Each row has a class, written after it.
[ -31 -326  -31 -185   17   -2  -72 -340 -102  191   37  111  180   21
 -155 -216   39 -224    6  213   93 -129  -22    2 -155  -49  218  115
  -19  -58    6  -43 -222]  J354
[-134   15 -285 -119  -10  -39  -37  334   10   37  -12  154   52 -318
    0 -154  -79  271    5  115   69   52  110  135 -115   17  147 -145
  -68  147 -195 -152  122]  J684
[ 127  -96  164 -793  108 -265 -241  190 -228 -265  451  -58 -368 -178
 -404 -192  -98 -622  176  148  273   69   -7 -147   -8  290 -285 -244
   61   44 -299 -246 -380]  J815
[  13 -108  -27 -239 -151  138   45   -2  290 -127  119   -8  -59 -340
   30 -302 -241  586   29   32  -39   59  173  543   63 -267    8    2
  -95   95 -283 -191  109]  J410
[ -63   37 -213 -267 -235 -233  252 -238  -79   32  434 -169 -194  417
   59 -398 -242  103 -494  194 -393   22  351 -614  136 -204  -44 -160
  221 -121  584  -20 -255]  J830
[  73  201  116 -156 -155 -113  310 -255   15   84  119   68  -54  -48
   97 -105 -299  -26 -287  -17 -146  327  -42 -293 -104 -254 -109   64
  195  -50  268  -52 -488]  J354
[ 115 -138  115 -356  -12   34 -175 -138   41   42  -46  107   87 -374
  -96  -47 -140 -108  -42   -6   80  -27    1  228  -33 -155   59   -3
  -83  135 -237 -187 -101]  J354
[  56  173 -366 -109 -508   79  405  213  137  136 -113  165 -123 -106
  498 -203 -216  717   68  182   -2   36   94   78  -91 -184  143  158
  269  -66  152 -340  278]  J684
[ -77  -62  -32 -225 -246  269   68   15   74   -2   83   86  -61  -67
  -83 -111 -194  410  180  215  133   42  -81  408   24 -101  139  211
   -7 -176  143 -170 -272]  J815
[-119 -260   41   69   76 -168   95  289  -81 -383  437   45 -195  444
 -334 -333 -213  130 -265  311  -66 -607  157 -215  165  333 -128 -197
 -142  308  373   39 -188]  J830
[ 156 -348  209 -206  142 -434 -531   55 -305    7 -106    2  -82 -274
 -289  -91  116 -898  283  -68  153 -167   12 -436  -50  293   33   58
 -242    3 -339   83   -8]  J830
[ -14  -77   41 -408   69   62   34 -230   66 -275  234  -68 -146  158
 -105 -261  224  166 -205   88  -78 -199   92  231   88  -59 -102 -136
   36  -92 -125  -67  -57]  J291
[-150 -291 -250 -654 -213   95 -181 -144    9  122  203  234   16 -151
 -424 -411   -8  302 -167  407   31  -44    5   53   17 -205  260 -110
 -137 -125  152 -136 -464]  J354
[  95  -53  128 -365   46  101  -60   21  -31 -139   93  264   92 -332
 -141   11 -241 -318  188   83  -48   78  -45   80  -54   72   -3   74
  -12  146 -237 -126 -169]  J815
[  55 -186 -312 -375 -426 -135 -243  108   36  249  132  206 -366 -249
  226 -103 -254   60   91  117  200  183   41 -216 -113   44  237  196
  -52  -51  209 -206  118]  J410
[-196 -534   86   21  206 -128 -380  347 -176 -164   91   12   25 -172
 -398  -35 -204 -210  127  179  257 -383   26    9  194  357  -60 -180
 -231  151 -171  221  165]  J437
[ -36  -26 -349 -155 -379 -172 -187  285  -88  166 -191  217 -309 -255
   14 -122 -279  259   98   13  100  161   -8  -87 -212   59  248   -9
 -223 -127  -54  -23  -28]  J715
[   0   35   24 -486 -164  160 -124  -18  133 -130   10 -233 -218  -98
 -200 -253  -13  167  158  171  101  -72   -3  187  132  -50   48  226
   22 -404  128 -134 -308]  J410
[ -30  145  -15 -629  -27 -181   43   54 -272 -335  -95 -148  101   57
 -168 -166 -239  -65  -17  185  382  -45   65 -258  -85    7 -175 -131
  262 -207 -135 -209 -626]  J410
[  79  410  356 -155 -101  210  302 -168  -85   85  186  -97 -135 -170
  -94   58 -404  -19 -185 -138 -126  638 -152   92  -39 -295 -292   94
  118 -230  268  143 -583]  J437
[ 183 -392 -208  -58   15 -250 -218 -363   42  211  315 -229  -87  304
 -235 -214  235 -164  -42  314 -271 -132  240 -452  187  -70  -53 -273
 -150  125  351  -36  -67]  J684
[  61  -61  149    3   59 -279   38  -38  -20  -21  356  260 -140   21
  -15 -128 -292  -82 -155   60 -140  164  236   38 -239 -112 -203 -137
 -271  319 -306  -39 -252]  J830
[ -49  -58  -12 -458 -155  -29 -234   49 -196 -307  299 -270  -19 -115
 -194  -94 -117   34  -11  174  165   74  329  131  358 -133 -114  -64
  -94 -269  263   13 -350]  J830
[-235 -155 -108 -249  -10   92  152   18  -34  -67  -78   66  253  106
 -405 -392   53  304  141  218  298 -326  -54  407 -113 -138   33 -131
  155  -21 -482 -182  -99]  J437
[-252  -14 -239 -329   18  -85  216  118 -230 -144  167  169  336  165
 -124 -341 -158  332 -272  324  134 -200  173  -16 -148 -101   64 -340
  205  160 -235 -331 -108]  J684
[ -43 -592 -171   -4  -74 -276   52 -355   19   58   41 -301   74  379
  -41 -396   20  278 -130  319   24 -689  231 -366  -36  244  203 -154
  156    2   59 -204  -64]  J437
[-218 -165 -178 -602 -224  158  -44  529 -154 -281   -3  -77 -229 -362
 -544 -446 -166  526   52   57  303  -89  -87  419  278   90   80 -101
  -33 -313 -148   14  -22]  J684
[ -21   55   87 -357  226 -108 -177  246   60 -199  317  162    1 -282
 -248  114  249 -110  -28  113   75   34  -98  -39   78  202 -183 -177
  -40  104  -28 -339    9]  J830
[ -88  339   50 -386   44 -164  -13  220 -261 -301  -48 -118 -173   19
 -267  -96  -64 -217  -32    3  187  -35 -129  -34  119  -46 -139 -191
  210 -146  113   -9 -310]  J684
[ 261 -175  132 -475 -216 -619 -374   -9  -59  163   61 -348 -326 -217
 -206 -405 -250 -443   -8  235  224   14  144 -614  -49 -112 -168 -208
  -97 -212  -64 -105 -454]  J715
[-127  -62 -409 -246 -247  -77  260 -191  194  183  -76  260   80  -80
 -102 -215 -249  642 -482   62 -289  -93  142  -49    8 -351  159 -324
   97  244  103 -101 -195]  J354
[ 183  -15   31  -92 -239   78   51   -7 -153  178 -114 -215  -43  169
 -115  -69 -115 -120  272   42  390 -128  -23  255 -188  147  173  179
  139 -163  -85 -209 -340]  J291
[  86   59  252 -407   14 -139  -14 -116 -243 -143  250  -22   98  131
 -197 -247  -97 -180   69  370  168  -44  156  -96 -114 -142 -175 -132
   52   51  -96 -192 -683]  J410
[ 193   67 -288  346 -310 -285  455 -324   53  505   36  -32  135  375
  524 -192  -84  275 -473  -86 -197   68  344 -428 -347 -187  178 -143
  204  193  113 -187   91]  J830
[ 279  156 -162  198 -318 -399  292  184 -160  398 -170  -24  -26    9
  231 -202 -191   -3   14   24   35  182  142 -621 -330  -27    7 -174
   38  136   34  -53 -273]  J437
[ 224 -337 -101  119 -493 -351   22   37  -31  263 -118   53 -144 -304
  262 -246 -311   63  370  257   69  -65  145 -466 -186   76  329  445
 -245   -2  443 -105 -412]  J437
[  11   34   88 -210   30  -77  -39  -14 -101  -22  178 -218 -180  110
  -82 -250 -181 -251 -166  149  126 -160  -35 -340  -77   73  -94   19
  149   15  348 -184 -258]  J354
[ 164  105  -64 -320 -473 -101   41  214 -216  276   71 -292 -496 -219
 -209 -116 -279   63    8 -124   65  401  -42 -384  152  -48 -177   98
   42 -404  419   22 -202]  J291
[ -73  234   19 -272   -2 -172   -9  108  -49  -29  263 -159 -385  150
    5 -301 -134  289 -165  285   -2   29  105 -319 -136  -95 -269 -192
   34   12  232 -226 -342]  J410
[-108 -418  -41 -171 -112  -30  -81 -236 -249 -171  105  168  239  256
 -412   23   96 -155 -142  386  244 -665  -97 -180  130  391  265   12
  151 -135  509  124 -388]  J291
[  24 -374 -151 -527 -302   -1  -92  -77   44   18   84  -38 -198 -239
 -172 -347 -169  237   26  105 -119  -86  224   55  140  -87  139  164
 -156 -226 -115 -103  -35]  J291
[  48  -93 -197 -343 -230 -190  -75  129   81 -168 -166  253 -198 -358
  308 -263 -227  245  -74   18  104 -228  -22  -13 -142  -48  284   14
 -114  198   48 -236  111]  J437
[  44 -276  573   25  127 -143 -209 -131 -285    6  165 -510 -250  178
 -574 -182 -287 -473  115  -84   42  177  -38 -128  271 -205 -344  182
 -413 -293  150  317 -562]  J437
[ 117 -144  -71 -374 -183   57  265 -132  139  209   53  -26 -100 -140
    6 -356 -332  124   -6  107 -173   10  158   22  -67  -96  166  184
   95   14   22 -132 -243]  J410
[ 267  163    6  -18  -69 -395  -14  -67  146   47   68   65 -149 -175
  484  -42 -241 -111 -593 -154 -240   43  180 -486  -66 -264  -84 -183
 -154  321  242 -184  217]  J354
[ 365  118  -20   -2 -407 -234  276 -101   36   13  169  161 -257   -9
  381 -120 -335 -171   -2   65   21  111   65 -474 -291  109 -217   71
  317  145   82 -166  -89]  J354
[ 175 -129 -291   -6 -303 -389  393 -321   18  392  152 -162  -13  213
  178 -533  -93  352 -286  199 -139   39  154 -549 -222 -278  154 -251
  109  124  421 -252 -304]  J437
[ 247  -72  243 -499  -79 -250 -129 -374 -279  231  431 -500 -257  -86
 -391 -339 -313 -284 -489    2 -236  396  264 -483   64 -223 -207 -346
 -134 -158  246  131 -779]  J291
[-128   87  -69  -15 -126  151  142  122  282  -19 -125  174   22 -177
  133 -170   98  597  119  174  101 -226 -118  461 -131  -51  270  112
   43    1  -31 -288   -1]  J437
[ -57 -631  -84 -173  -22 -410 -329 -375 -145    3   71  135  227  126
 -279 -382  180  -90 -167  320   97 -587  248 -227  -94   -7  316 -237
 -280  226 -128   -8 -269]  J715
[ -39  222 -144 -606 -253   92  202  232  -42  158 -117  126  -12 -574
 -217 -125 -440  195 -129 -126   37  314  -79   13  -19 -147   24  -49
  283  -81 -124 -116 -109]  J410
[-133  153 -252  -14 -116   72  526  -69 -378  -13  213  328  386  415
 -179  -63  -73   67 -288  148  -71  -69  149 -172 -223  132   84 -272
  280  195   95   76 -425]  J437
[-101 -180 -246 -674 -176  261 -156  171   -3 -125  183  355   11 -409
 -223 -261 -189  130  -60  205  207 -198  -42  289 -158  210  302   -9
   26   66 -194 -277   60]  J815
[ -90 -336   31 -286 -227 -320   19 -355 -126  164    8  -78  203  178
 -196 -409 -419   34 -102  386  121 -187  272 -172 -118 -390  237   68
 -133 -113   56 -121 -899]  J437
[  39 -345  -16 -628  -87 -376 -241  170 -419 -196   18 -307 -229   40
 -824 -485 -117 -565  223  207  482 -553  -91 -393   72  364   40 -146
   75  -91  115  -74 -652]  J815
[ 315  502  372 -248  191 -212  -93   73 -333 -210 -131 -229 -171 -254
 -202  168 -222 -847  -11 -393  197  360 -154 -244 -132  -12 -384   28
  -75    4   56  103 -495]  J410
[  14 -350   25 -218   92 -276 -141 -119 -174 -294  195  -27  192  115
    9 -295   -2 -294  133  321  358 -374  276  -65 -164  219   14 -106
   77  130 -363 -115 -161]  J410
[ -12  -51   20   35  -89 -144 -148  -56 -121  182   91   47 -277    1
 -184   83 -248  -95  -21  104  -44  200 -132 -306  -43   54  -66   28
  -75  -96  339  107 -287]  J684
[-233   17 -151  -19  -37   24  346 -176 -137 -252  304 -185  -46  636
  -99 -334   84  391 -448  228 -348 -519  427  -81  187  -46 -181 -159
  130 -172  224   63   29]  J354
[-113   86 -112  304  266   15  -15   90 -173   83 -243 -384  143  -49
  -43  137  259   88   -2 -346   30  213   43  281  134  -49 -101 -290
 -100 -210 -213  285  417]  J437
[ 110 -298  220 -603   99 -504 -435   63 -231 -101  238 -172 -179 -168
 -545 -468 -353 -629  -26  267  278 -100  102 -501 -129   70 -225 -406
 -115  213 -320  -78 -655]  J715
[  12 -130  -43 -216  -43  128 -163  262   90  -38   39   50 -297 -224
 -165 -163   54 -152  291 -145   58  -73 -161  282   62  264  141   91
    8  -47 -330  -88  453]  J815
[  93   14   32 -337 -145 -126   44   13  173  186  -20 -201 -157  -37
  188 -435   39  173  131  276  115  -11   82 -102  -79 -292   22  125
  123 -108  -68 -408 -162]  J684
[ 384  504  456  -63  287  -92 -151  -16 -194   -3  178 -113  116 -123
  178  121 -114 -861  -74   -6  219  460 -136 -268 -408  -13 -263 -182
  -10  182  -11 -155 -462]  J437
[ -26 -355 -302  415 -216 -340  190   15  258  534 -262  189  290  -48
  389 -196  -18  362 -124   71 -193 -267  258 -523 -239   28  499  147
  -47  248 -137 -243  259]  J291
[ 155   65  -66 -436 -127 -432   41   20  -51   72  -19 -241 -252  208
  -38 -593   11 -492   14   34  -90 -135  264 -733 -166  -59 -149  -78
  250  -98 -489 -195  -61]  J291
